Below are the code and all the weights of a small trained network. Each question names an input and a class and asks about switching units off, where a switched-off unit gives its printed mean instead of its output.

import numpy as np


def w(rows, s, z=0):
    codes = np.array(rows[::2]) - 128.0
    scale = np.full(codes.shape[1], s)
    scale[-1] = z or s
    return codes * scale


def norm(h):
    return h / np.sqrt((h * h).mean(-1, keepdims=True) + 1e-5)


def f(y):
    return y / 2 * (1 + np.tanh(0.7978845608 * (y + 0.044715 * y**3)))


def log_softmax(a):
    a = a - a.max(-1, keepdims=True)
    return a - np.log(np.exp(a).sum(-1, keepdims=True))


def net(x, mask):
    res = np.array(x, float).reshape(1, 5) / 4 @ E
    u = 0
    for l in range(4):
        y = f(norm(res) @ A[l][:, :-1].T + A[l][:, -1])
        res = res + np.where(mask[u : u + 4], y, B[l][:, -1]) @ B[l][:, :-1]
        u += 4
    return log_softmax(norm(res)[-1] @ U[:, :-1].T + U[:, -1])


A, B = {}, {}
E = w([
[117,127,128,116,114,127,128,139,121],'x0',
[218,62,4,190,83,185,197,254,103],'x1',
[48,62,114,34,209,233,168,156,242],'x2',
[78,239,74,141,119,121,11,227,217],'x3',
[122,138,138,139,122,150,128,126,115],'x4',
],0.00086)
A[0] = w([
[216,170,127,199,20,63,90,107,51,60],'0.n1',
[178,93,23,211,111,182,185,237,93,60],'0.n2',
[184,60,186,119,104,148,251,72,57,9],'0.n3',
[57,171,164,103,202,102,82,62,122,164],'0.n4',
],0.0025,0.0013)
B[0] = w([
[26,212,136,171,210,85,233,194,109,217],'0.n1',
[214,131,194,83,35,83,128,99,177,253],'0.n2',
[95,71,57,108,175,152,1,72,93,198],'0.n3',
[177,142,191,123,62,95,143,77,127,229],'0.n4',
],0.0025,0.0016)
A[1] = w([
[109,60,119,54,179,226,148,143,229,61],'1.n1',
[95,242,76,156,79,110,3,232,232,2],'1.n2',
[206,155,153,184,96,93,138,101,116,113],'1.n3',
[94,71,134,39,165,233,198,151,240,39],'1.n4',
],0.0024,0.00093)
B[1] = w([
[97,193,127,189,145,52,163,151,68,234],'1.n1',
[120,32,77,92,209,196,81,2,30,251],'1.n2',
[62,103,137,115,130,161,163,157,148,155],'1.n3',
[114,193,125,221,133,58,198,187,66,240],'1.n4',
],0.0029,0.0014)
A[2] = w([
[103,150,206,77,81,137,131,89,206,93],'2.n1',
[139,3,100,93,175,194,101,58,64,42],'2.n2',
[116,165,214,83,91,105,74,69,190,112],'2.n3',
[214,110,82,119,36,167,162,185,181,5],'2.n4',
],0.0031,0.0011)
B[2] = w([
[191,129,138,128,44,101,121,156,166,169],'2.n1',
[64,151,76,110,186,180,2,59,97,254],'2.n2',
[186,69,133,98,76,150,145,206,182,220],'2.n3',
[202,90,210,50,51,131,168,149,223,175],'2.n4',
],0.0033,0.0015)
A[3] = w([
[59,216,152,175,183,63,199,191,111,2],'3.n1',
[92,171,141,135,149,74,149,122,119,99],'3.n2',
[86,193,151,210,160,62,217,164,106,35],'3.n3',
[211,70,234,68,3,107,113,134,221,124],'3.n4',
],0.0032,0.0015)
B[3] = w([
[132,186,213,206,118,35,191,179,100,181],'3.n1',
[161,118,133,154,117,144,185,150,154,144],'3.n2',
[62,222,214,197,89,41,128,198,85,186],'3.n3',
[252,54,25,91,18,222,235,214,228,254],'3.n4',
],0.0038,0.0043)
U = w([
[246,8,72,19,9,243,247,226,253,224],'0',
[5,247,225,247,137,11,238,240,31,5],'1',
[11,53,42,25,245,238,9,9,42,163],'2',
],0.0047,0.0015)

Each question gives the input, the list of numbers given to net, and the class t.
The units are the neurons (one row each of A and B). Each row of codes is followed by its name. A weight is (code - 128) times the scale printed after its matrix; where a second scale follows, it is the last column's (A, B and U).
mask holds one flag per neuron, layer by layer. A switched-off neuron (its flag False) gives its mean, the last column of its row in B, instead of its output. The means were averaged over made-up inputs and are rounded, as every weight is.
A unit's drop is (log p(t) with every unit on - log p(t) with that unit switched off) / (log p(t) with every unit on - log p(t) with every unit switched off).
The circuit of an input: a set's keep is (log p(t) with only the set's units on - log p(t) with every unit switched off) / (log p(t) with every unit on - log p(t) with every unit switched off). Starting from the 12 units with the biggest drops (on a tie, the unit counted first), units are removed one at a time, each time the one whose removal leaves the highest keep (on an exact tie, the one counted first), for as long as the keep stays at least 0.8.
units of the circuit, in order: the units of the circuit, biggest drop first
most important unit: the unit with the biggest drop
top k neurons: the k neurons with the biggest drops, biggest first
top k neurons in layer l: the k neurons of layer l with the biggest drops, biggest first
drop of u: that unit's drop, to one decimal
input [-3,-5,7,8,-3], class 2: units of the circuit, in order => (1.n2, 3.n4)
input [5,4,-6,-7,-5], class 2: top 4 neurons => (0.n3, 1.n4, 1.n1, 3.n4)
input [3,3,6,-6,7], class 1: top 2 neurons => (1.n1, 1.n4)
input [5,7,8,-5,-5], class 1: top 3 neurons => (1.n4, 1.n1, 0.n4)
input [-7,-7,-6,-8,0], class 2: top 4 neurons => (0.n3, 0.n2, 1.n4, 2.n4)
input [-4,-3,4,1,-2], class 1: top 2 neurons => (0.n2, 1.n4)
input [2,-6,-7,8,8], class 2: top 4 neurons => (1.n2, 0.n2, 1.n4, 3.n4)
input [3,-3,-5,-7,7], class 2: top 3 neurons => (0.n3, 1.n4, 1.n1)
input [1,5,-2,6,-4], class 2: top 2 neurons => (1.n2, 0.n4)
input [5,-1,-2,3,-1], class 2: top 2 neurons => (1.n2, 1.n4)
input [-6,2,6,-8,-7], class 2: top 2 neurons in layer 0 => (0.n3, 0.n1)
input [-1,-1,-4,2,-5], class 1: top neuron => (0.n1)
input [-2,3,-5,-4,4], class 1: top 2 neurons => (0.n1, 1.n2)
input [-3,-8,-5,6,5], class 0: most important unit => 0.n4
input [-7,0,5,5,8], class 1: drop of 1.n4 => 1.4
input [-7,6,7,-6,-8], class 1: drop of 2.n3 => 0.1
input [4,3,-5,5,8], class 1: drop of 0.n3 => 3.0
